Below are the code and all the weights of a small trained network. Each question names an input and a target symbol and asks about switching units off, where a switched-off unit gives its printed mean instead of its output.

import numpy as np


def w(rows, s, z=0):
    codes = np.array(rows[::2]) - 128.0
    scale = np.full(codes.shape[1], s)
    scale[-1] = z or s
    return codes * scale


def f(y):
    return np.maximum(y, 0)


def softmax(a):
    e = np.exp(a - a.max(-1, keepdims=True))
    return e / e.sum(-1, keepdims=True)


def log_softmax(a):
    a = a - a.max(-1, keepdims=True)
    return a - np.log(np.exp(a).sum(-1, keepdims=True))


def net(x, mask):
    ids = ['αγδζηθμξπσφ'.index(c) for c in x.split()]
    T = len(ids)
    res = E[ids] + P[:T]
    q, k, v = (res @ M[0].T for M in (Q, K, V))
    z = softmax(np.where(np.tri(T) > 0, q @ k.T / 2**0.5, -1e9)) @ v
    res = res + np.where(mask[0], z, O[0][:, -1]) @ O[0][:, :-1]
    y = f(res @ A[0][:, :-1].T + A[0][:, -1])
    res = res + np.where(mask[1:17], y, B[0][:, -1]) @ B[0][:, :-1]
    return log_softmax(res[-1] @ U[:, :-1].T + U[:, -1])


Q, K, V, O, A, B = {}, {}, {}, {}, {}, {}
E = w([
[87,192,168],'α',
[20,73,169],'γ',
[80,27,180],'δ',
[190,197,149],'ζ',
[116,152,152],'η',
[149,47,145],'θ',
[214,153,249],'μ',
[167,66,154],'ξ',
[132,174,146],'π',
[29,146,179],'σ',
[211,105,141],'φ',
],0.013)
P = w([
[201,138,255],'0',
[125,113,181],'1',
[115,112,183],'2',
[100,111,188],'3',
[85,108,188],'4',
[53,93,193],'5',
],0.0087)
Q[0] = w([
[128,139,2],'H0',
[138,185,57],'H0',
],0.021)
K[0] = w([
[88,138,7],'H0',
[117,109,86],'H0',
],0.021)
V[0] = w([
[212,62,78],'H0',
[172,252,95],'H0',
],0.017)
O[0] = w([
[59,112,228,2],'H0',
[68,252,124,60],'H0',
],0.015,0.0073)
A[0] = w([
[140,162,70,212],'N0',
[128,192,194,162],'N1',
[104,224,110,214],'N2',
[170,116,119,64],'N3',
[171,166,75,13],'N4',
[162,151,205,15],'N5',
[70,189,185,163],'N6',
[78,96,110,180],'N7',
[47,109,180,113],'N8',
[86,97,114,155],'N9',
[103,172,75,37],'N10',
[93,167,61,24],'N11',
[64,110,158,135],'N12',
[82,96,102,192],'N13',
[148,193,1,250],'N14',
[226,98,101,3],'N15',
],0.009,0.0036)
B[0] = w([
[79,117,192,186],'N0',
[174,143,84,174],'N1',
[34,60,175,183],'N2',
[119,159,122,175],'N3',
[66,1,22,174],'N4',
[134,225,114,152],'N5',
[182,163,39,175],'N6',
[193,134,97,149],'N7',
[171,192,142,160],'N8',
[159,123,95,147],'N9',
[164,113,176,146],'N10',
[168,90,175,147],'N11',
[174,161,153,153],'N12',
[160,184,80,151],'N13',
[35,73,181,239],'N14',
[107,235,103,246],'N15',
],0.0067,0.012)
U = w([
[56,50,174,42],'α',
[207,125,35,46],'γ',
[179,47,133,92],'δ',
[65,188,168,54],'ζ',
[108,107,152,254],'η',
[143,70,227,99],'θ',
[129,192,84,175],'μ',
[144,96,226,126],'ξ',
[82,123,169,155],'π',
[96,114,2,202],'σ',
[228,199,155,156],'φ',
],0.0075,0.0025)

Each question gives the input, a string of symbols that net reads in full, and the target symbol t.
The units are the heads (2 rows each of Q, K, V and O) and the neurons (one row each of A and B). Each row of codes is followed by its name. A weight is (code - 128) times the scale printed after its matrix; where a second scale follows, it is the last column's (O, A, B and U).
mask holds one flag per unit, heads first, then neurons. A switched-off unit (its flag False) gives its mean, the last column of its rows in O or B, instead of its output. The means were averaged over made-up inputs and are rounded, as every weight is.
A unit's drop is (log p(t) with every unit on - log p(t) with that unit switched off) / (log p(t) with every unit on - log p(t) with every unit switched off).
The circuit of an input: a set's keep is (log p(t) with only the set's units on - log p(t) with every unit switched off) / (log p(t) with every unit on - log p(t) with every unit switched off). Starting from the 12 units with the biggest drops (on a tie, the unit counted first), units are removed one at a time, each time the one whose removal leaves the highest keep (on an exact tie, the one counted first), for as long as the keep stays at least 0.8.
circuit, biggest first: the units of the circuit, biggest drop first
k most important neurons: the k neurons with the biggest drops, biggest first
drop when u is switched off: that unit's drop, to one decimal
input γ ζ γ φ σ φ, target γ: 2 most important neurons : [N14 N15]
input γ ξ π, target γ: circuit, biggest first : [H0 N14]
input α η α η, target α: 3 most important neurons : [N14 N2 N4]
input σ ζ σ φ, target σ: circuit, biggest first : [H0 N4 N14]
input σ η ξ α φ, target σ: 3 most important neurons : [N4 N15 N14]
input ζ δ θ θ σ, target ζ: circuit, biggest first : [H0]
input γ σ δ φ δ, target γ: circuit, biggest first : [H0 N15 N14]
input γ γ σ θ δ ξ, target γ: circuit, biggest first : [H0 N15 N14]
input σ θ ζ σ θ, target σ: 2 most important neurons : [N4 N15]
input γ η π, target γ: 2 most important neurons : [N15 N2]
input α γ φ σ, target α: drop when N5 is switched off : 0.0
input σ σ θ, target σ: drop when N15 is switched off : 0.2
input φ σ α ζ, target φ: drop when N5 is switched off : 0.1
input θ γ δ σ ξ θ, target θ: drop when H0 is switched off : 1.3
input θ σ σ, target θ: most important neuron : [N15]
